a =
array([[-0.185,  0.081,  0.143, -0.063],
       [ 0.215,  0.108, -0.058, -0.048],
       [ 0.122, -0.160, -0.126,  0.079],
       [-0.036, -0.205,  0.078, -0.166],
       [-0.113,  0.069,  0.117, -0.052],
       [-0.164,  0.081,  0.072, -0.018],
       [-0.186, -0.088, -0.052,  0.201],
       [-0.086,  0.131,  0.052, -0.184],
       [-0.064,  0.003, -0.201,  0.040],
       [-0.015, -0.131,  0.165, -0.162],
       [ 0.100,  0.155,  0.160, -0.154],
       [-0.126, -0.143, -0.031,  0.213],
       [-0.200, -0.137, -0.135,  0.197]])
The first entry of the smallest entry's row -> -0.036
Give the last entry in the row that holds the smallest entry.
Answer: -0.166
Give the entry just left of -0.162.
Answer: 0.165
The bottom-right entry: 0.197
Give the entry just right of 0.117.
Answer: -0.052
Give the fourth entry in reading order.
Answer: -0.063
The second-last entry, reading row by row is -0.135
Give the entry in the top-left corner.
Answer: -0.185
The third entry on the diagonal from the top-right corner -> -0.160
Give the entry just left of -0.201.
Answer: 0.003
Give the entry just right of the smallest entry.
Answer: 0.078
The entry directly below 0.165: 0.160
Give the largest entry in the first row.
Answer: 0.143
The bottom entry of the column that holds the largest entry -> -0.200
Give the entry directly above -0.064.
Answer: -0.086
The second smallest entry is -0.201
Give the entry just left of 0.108.
Answer: 0.215
Give the entry directly below the smallest entry.
Answer: 0.069
Give the smallest entry.
Answer: -0.205
Give the entry just right of 0.069.
Answer: 0.117
The entry directly above 0.003 is 0.131
The entry directly below 0.040: -0.162
The entry just right of -0.185: 0.081
The second entry on the main diagonal is 0.108
Give the entry directly below -0.048.
Answer: 0.079
The smallest entry in the last column is -0.184
The entry just right of -0.164 -> 0.081
Give the largest entry in the last column.
Answer: 0.213
The third entry on the main diagonal -> -0.126

Read these off the table that follows.
1) What is the fourth-last entry, reading row by row?
2) What is the first entry of the largest entry's row?
3) What is the bottom entry of the column that holds the largest entry?
4) What is the bottom-left entry?
5) What is the first entry in reading order?
6) What is the bottom entry of the column that holds the smallest entry?
7) What is the last entry, reading row by row?
8) What is the entry directly below the largest entry?
[[ 11  -8  17  64   0  32   9  11 -17  10  14 -20  -6  30  24]
 [-16  -4 -29  32  23  -2   2  22   6  -5  31 -13   1  49 -20]
 [-17  -8 -21  12 -47   5  18  -3 -16 -10   2 -28  -2  27  -4]
 [-17   5  37  -5   2  -2 -16 -21  25  69  41   9 -10 -63  11]
 [-30 -13  41  36 -26  27  -2  43  17 -11  -9 -13   1   1  24]
 [ 22 -20  16  29 -25  -4  14   2   7   7 -11  17  -8 -28 -29]
 [ 37 -13 -79  41 -25   2   0  20   1   7  -5   7   7 -13  -7]]
1) 7
2) -17
3) 7
4) 37
5) 11
6) -79
7) -7
8) -11

6,-19,33,-5,27,-28,9,-3,-42,-1,-36,-34,-31
Which number is the median of all entries?
Answer: -5
Which number is the entry just left of 9?
Answer: -28
The entry just left of -42: -3
